Below is a small trained network, with its code and all its weights. Each question gives an input and a class and asks what happens when units are switched off, that is, made to give their printed mean instead of their output.

import numpy as np


def w(rows, s, z=0):
    codes = np.array(rows[::2]) - 128.0
    scale = np.full(codes.shape[1], s)
    scale[-1] = z or s
    return codes * scale


def f(y):
    return np.maximum(y, 0)


def log_softmax(a):
    a = a - a.max(-1, keepdims=True)
    return a - np.log(np.exp(a).sum(-1, keepdims=True))


def net(x, mask):
    res = np.array(x, float).reshape(1, 8) / 4 @ E
    y = f(res @ A[0][:, :-1].T + A[0][:, -1])
    res = res + np.where(mask, y, B[0][:, -1]) @ B[0][:, :-1]
    return log_softmax(res[-1] @ U[:, :-1].T + U[:, -1])


A, B = {}, {}
E = w([
[125,129,123,136,122,129],'x0',
[128,128,128,128,128,128],'x1',
[128,131,130,125,125,134],'x2',
[53,157,82,128,205,147],'x3',
[48,65,163,82,95,121],'x4',
[155,106,3,58,104,131],'x5',
[127,131,128,128,124,131],'x6',
[148,53,122,164,142,237],'x7',
],0.015)
A[0] = w([
[146,71,141,128,135,164,164],'n1',
[93,183,117,130,127,79,129],'n2',
[147,156,73,111,114,132,118],'n3',
[7,133,97,141,166,137,60],'n4',
[74,159,138,104,95,66,57],'n5',
[132,216,169,146,124,171,123],'n6',
[217,231,77,200,177,145,17],'n7',
[58,70,154,139,87,92,84],'n8',
[106,157,106,134,225,126,104],'n9',
[123,183,127,102,113,89,94],'n10',
[193,96,164,110,34,100,114],'n11',
[104,151,185,168,128,128,117],'n12',
[141,92,117,168,166,217,75],'n13',
[95,140,172,173,145,137,118],'n14',
[25,88,140,96,102,132,1],'n15',
[82,168,196,181,134,109,119],'n16',
[60,173,92,119,174,156,102],'n17',
[155,120,159,143,59,118,66],'n18',
[133,133,60,87,109,121,107],'n19',
[88,108,81,91,72,132,112],'n20',
[148,195,122,120,153,70,155],'n21',
[115,191,139,98,82,72,78],'n22',
[164,163,97,69,114,147,156],'n23',
],0.015,0.007)
B[0] = w([
[87,108,119,166,101,164,199],'n1',
[124,118,94,116,94,191,199],'n2',
[163,104,97,57,154,84,191],'n3',
[169,202,123,151,105,121,222],'n4',
[88,99,129,166,103,154,194],'n5',
[126,114,108,114,174,99,193],'n6',
[22,153,252,85,150,76,251],'n7',
[80,130,170,97,137,93,194],'n8',
[181,187,162,174,119,144,211],'n9',
[99,94,99,157,105,200,186],'n10',
[180,230,131,185,138,133,223],'n11',
[195,61,71,82,166,82,204],'n12',
[82,84,62,159,35,179,231],'n13',
[161,91,63,78,148,125,201],'n14',
[62,155,198,152,121,24,197],'n15',
[178,91,99,49,169,124,231],'n16',
[193,180,93,186,153,159,214],'n17',
[167,187,135,162,141,129,176],'n18',
[193,78,82,72,174,114,208],'n19',
[142,79,157,106,178,76,194],'n20',
[87,80,138,166,70,162,217],'n21',
[115,104,95,173,71,177,204],'n22',
[128,105,120,104,168,121,197],'n23',
],0.012,0.018)
U = w([
[193,53,99,97,188,120,68],'0',
[97,71,109,182,51,202,84],'1',
[206,251,127,190,138,143,115],'2',
[52,141,183,124,147,78,253],'3',
],0.013,0.008)

Each question gives the input, the list of numbers given to net, and the class t.
The units are the neurons (one row each of A and B). Each row of codes is followed by its name. A weight is (code - 128) times the scale printed after its matrix; where a second scale follows, it is the last column's (A, B and U).
mask holds one flag per neuron, in row order. A switched-off neuron (its flag False) gives its mean, the last column of its row in B, instead of its output. The means were averaged over made-up inputs and are rounded, as every weight is.
A unit's drop is (log p(t) with every unit on - log p(t) with that unit switched off) / (log p(t) with every unit on - log p(t) with every unit switched off).
The circuit of an input: a set's keep is (log p(t) with only the set's units on - log p(t) with every unit switched off) / (log p(t) with every unit on - log p(t) with every unit switched off). Starting from the 12 units with the biggest drops (on a tie, the unit counted first), units are removed one at a time, each time the one whose removal leaves the highest keep (on an exact tie, the one counted first), for as long as the keep stays at least 0.8.
units of the circuit, in order: the units of the circuit, biggest drop first
top k neurons: the k neurons with the biggest drops, biggest first
drop of u: that unit's drop, to one decimal
input [-6,5,-8,2,0,1,8,-2], class 1: units of the circuit, in order => n7; n16
input [-3,4,3,7,4,5,7,6], class 2: units of the circuit, in order => n4
input [6,-2,7,-7,8,-3,-5,4], class 3: top 3 neurons => n8; n15; n17
input [3,1,6,-1,-4,-3,4,-4], class 1: top 2 neurons => n21; n15
input [3,-8,7,-7,8,1,0,-3], class 3: top 4 neurons => n8; n15; n17; n4
input [4,-3,-4,-8,6,-4,-7,-7], class 2: top 2 neurons => n11; n18
input [-3,7,-8,6,2,-6,6,1], class 0: top 2 neurons => n16; n12
input [-7,4,0,1,8,7,0,7], class 3: top 2 neurons => n15; n20
input [-3,-8,-7,-6,-3,1,7,-6], class 1: top 3 neurons => n21; n22; n10
input [-5,8,-7,8,-8,7,-5,1], class 2: top 2 neurons => n17; n9
input [-3,-5,-8,6,7,2,7,3], class 3: top 3 neurons => n15; n11; n8
input [4,3,3,-5,-4,-5,-6,0], class 0: top 4 neurons => n12; n4; n9; n16
input [-2,-5,-1,-8,8,7,-4,-6], class 2: top 3 neurons => n11; n7; n18
input [-6,2,4,-5,-1,2,6,-5], class 1: units of the circuit, in order => n22
input [-5,0,-3,-6,-3,-6,7,0], class 0: drop of n16 => 1.8
input [3,-8,-3,-4,-5,-8,3,-3], class 0: drop of n13 => 0.0
input [6,4,0,-7,6,0,3,5], class 2: drop of n11 => 0.8
